Below are the code and all the weights of a small trained network. Each question names an input and a class and asks about switching units off, where a switched-off unit gives its printed mean instead of its output.

import numpy as np


def w(rows, s, z=0):
    codes = np.array(rows[::2]) - 128.0
    scale = np.full(codes.shape[1], s)
    scale[-1] = z or s
    return codes * scale


def norm(h):
    return h / np.sqrt((h * h).mean(-1, keepdims=True) + 1e-5)


def f(y):
    return y / 2 * (1 + np.tanh(0.7978845608 * (y + 0.044715 * y**3)))


def log_softmax(a):
    a = a - a.max(-1, keepdims=True)
    return a - np.log(np.exp(a).sum(-1, keepdims=True))


def net(x, mask):
    res = np.array(x, float).reshape(1, 4) / 4 @ E
    u = 0
    for l in range(2):
        y = f(norm(res) @ A[l][:, :-1].T + A[l][:, -1])
        res = res + np.where(mask[u : u + 7], y, B[l][:, -1]) @ B[l][:, :-1]
        u += 7
    return log_softmax(norm(res)[-1] @ U[:, :-1].T + U[:, -1])


A, B = {}, {}
E = w([
[152,197,215,219,97,149,167,119,102],'x0',
[73,123,190,125,153,131,82,207,79],'x1',
[35,168,173,76,81,189,39,172,255],'x2',
[118,125,139,65,208,152,95,118,156],'x3',
],0.0082)
A[0] = w([
[128,143,122,174,111,110,168,87,142,4],'L0N0',
[134,129,146,146,167,129,126,119,31,84],'L0N1',
[132,161,176,155,123,127,113,99,79,28],'L0N2',
[112,147,165,138,158,128,87,144,55,126],'L0N3',
[141,135,84,146,104,136,144,116,89,124],'L0N4',
[114,123,82,103,122,124,113,113,145,117],'L0N5',
[129,118,9,95,117,115,119,128,118,43],'L0N6',
],0.015,0.0026)
B[0] = w([
[187,151,111,126,107,153,123,112,76,184],'L0N0',
[170,152,193,88,222,115,139,129,103,254],'L0N1',
[85,65,101,181,113,136,142,109,189,187],'L0N2',
[127,135,111,87,98,152,177,191,128,217],'L0N3',
[94,164,122,179,163,112,105,86,167,202],'L0N4',
[131,107,148,152,119,133,145,112,172,187],'L0N5',
[87,2,102,142,104,130,140,94,166,245],'L0N6',
],0.015,0.0079)
A[1] = w([
[154,238,106,51,140,141,77,96,236,111],'L1N0',
[218,245,19,149,10,189,124,48,89,35],'L1N1',
[82,121,147,144,106,157,76,91,177,6],'L1N2',
[119,145,49,189,124,169,137,76,119,53],'L1N3',
[82,170,112,108,31,146,66,120,91,31],'L1N4',
[158,166,137,195,215,113,153,53,58,12],'L1N5',
[82,141,89,90,96,135,41,188,60,58],'L1N6',
],0.011,0.0026)
B[1] = w([
[98,159,110,163,168,184,128,67,82,185],'L1N0',
[169,79,247,150,92,149,84,156,134,205],'L1N1',
[139,147,139,134,186,120,132,101,60,193],'L1N2',
[138,115,196,79,162,159,112,160,104,181],'L1N3',
[134,89,84,63,159,94,102,139,136,155],'L1N4',
[155,219,33,119,71,67,128,93,143,254],'L1N5',
[120,150,120,183,86,49,84,116,110,158],'L1N6',
],0.016,0.0078)
U = w([
[46,191,131,167,200,219,77,52,107,166],'0',
[226,233,71,149,140,67,186,62,139,142],'1',
[101,2,79,113,142,147,128,61,189,166],'2',
[169,167,145,27,205,131,181,215,77,147],'3',
[63,176,156,178,91,220,214,213,202,99],'4',
[202,123,235,158,79,170,73,127,122,179],'5',
[52,178,123,108,103,76,37,227,90,97],'6',
[142,140,102,143,122,160,124,154,101,2],'7',
],0.012,0.0063)

Each question gives the input, the list of numbers given to net, and the class t.
The units are the neurons (one row each of A and B). Each row of codes is followed by its name. A weight is (code - 128) times the scale printed after its matrix; where a second scale follows, it is the last column's (A, B and U).
mask holds one flag per neuron, layer by layer. A switched-off neuron (its flag False) gives its mean, the last column of its row in B, instead of its output. The means were averaged over made-up inputs and are rounded, as every weight is.
A unit's drop is (log p(t) with every unit on - log p(t) with that unit switched off) / (log p(t) with every unit on - log p(t) with every unit switched off).
The circuit of an input: a set's keep is (log p(t) with only the set's units on - log p(t) with every unit switched off) / (log p(t) with every unit on - log p(t) with every unit switched off). Starting from the 12 units with the biggest drops (on a tie, the unit counted first), units are removed one at a time, each time the one whose removal leaves the highest keep (on an exact tie, the one counted first), for as long as the keep stays at least 0.8.
circuit, biggest first: the units of the circuit, biggest drop first
unit that matters most: the unit with the biggest drop
k most important neurons: the k neurons with the biggest drops, biggest first
k most important neurons of layer l: the k neurons of layer l with the biggest drops, biggest first
input [8,-8,5,-4], class 5: unit that matters most : L1N1
input [3,5,2,7], class 4: circuit, biggest first : [L0N3; L0N1]
input [1,-7,-6,-7], class 5: circuit, biggest first : [L1N1; L0N0]
input [-3,-2,7,-7], class 0: 2 most important neurons : [L0N6; L1N2]
input [2,4,2,-1], class 4: 2 most important neurons : [L0N2; L0N3]
input [8,-3,-1,2], class 5: 3 most important neurons : [L0N0; L1N1; L1N3]
input [8,-1,2,8], class 4: 2 most important neurons : [L0N4; L0N2]
input [-2,-7,-5,-6], class 5: circuit, biggest first : [L0N0; L1N1]
input [-5,-3,8,3], class 0: 2 most important neurons of layer 1 : [L1N0; L1N2]
input [3,6,4,4], class 6: 2 most important neurons : [L0N1; L1N6]
input [-1,2,6,-3], class 0: circuit, biggest first : [L1N0; L0N6]
input [8,8,6,-6], class 4: 2 most important neurons of layer 0 : [L0N2; L0N3]
input [-5,5,2,5], class 6: 4 most important neurons : [L0N4; L0N1; L1N6; L0N6]
input [5,8,0,6], class 3: 2 most important neurons : [L0N1; L0N6]
input [-4,-6,8,6], class 0: unit that matters most : L1N0
input [-8,8,7,5], class 0: 2 most important neurons : [L1N0; L0N6]
input [3,7,7,1], class 6: 2 most important neurons of layer 0 : [L0N1; L0N4]
input [-5,2,4,6], class 0: 2 most important neurons : [L0N6; L1N0]
input [-2,-6,4,-8], class 5: 3 most important neurons : [L0N0; L1N1; L0N2]
input [6,2,3,5], class 4: unit that matters most : L0N3
input [5,-8,-1,8], class 5: 2 most important neurons : [L1N1; L0N1]
input [-2,6,-3,-6], class 3: 3 most important neurons of layer 0 : [L0N3; L0N1; L0N0]
input [7,7,-4,-7], class 1: 2 most important neurons : [L0N1; L1N5]
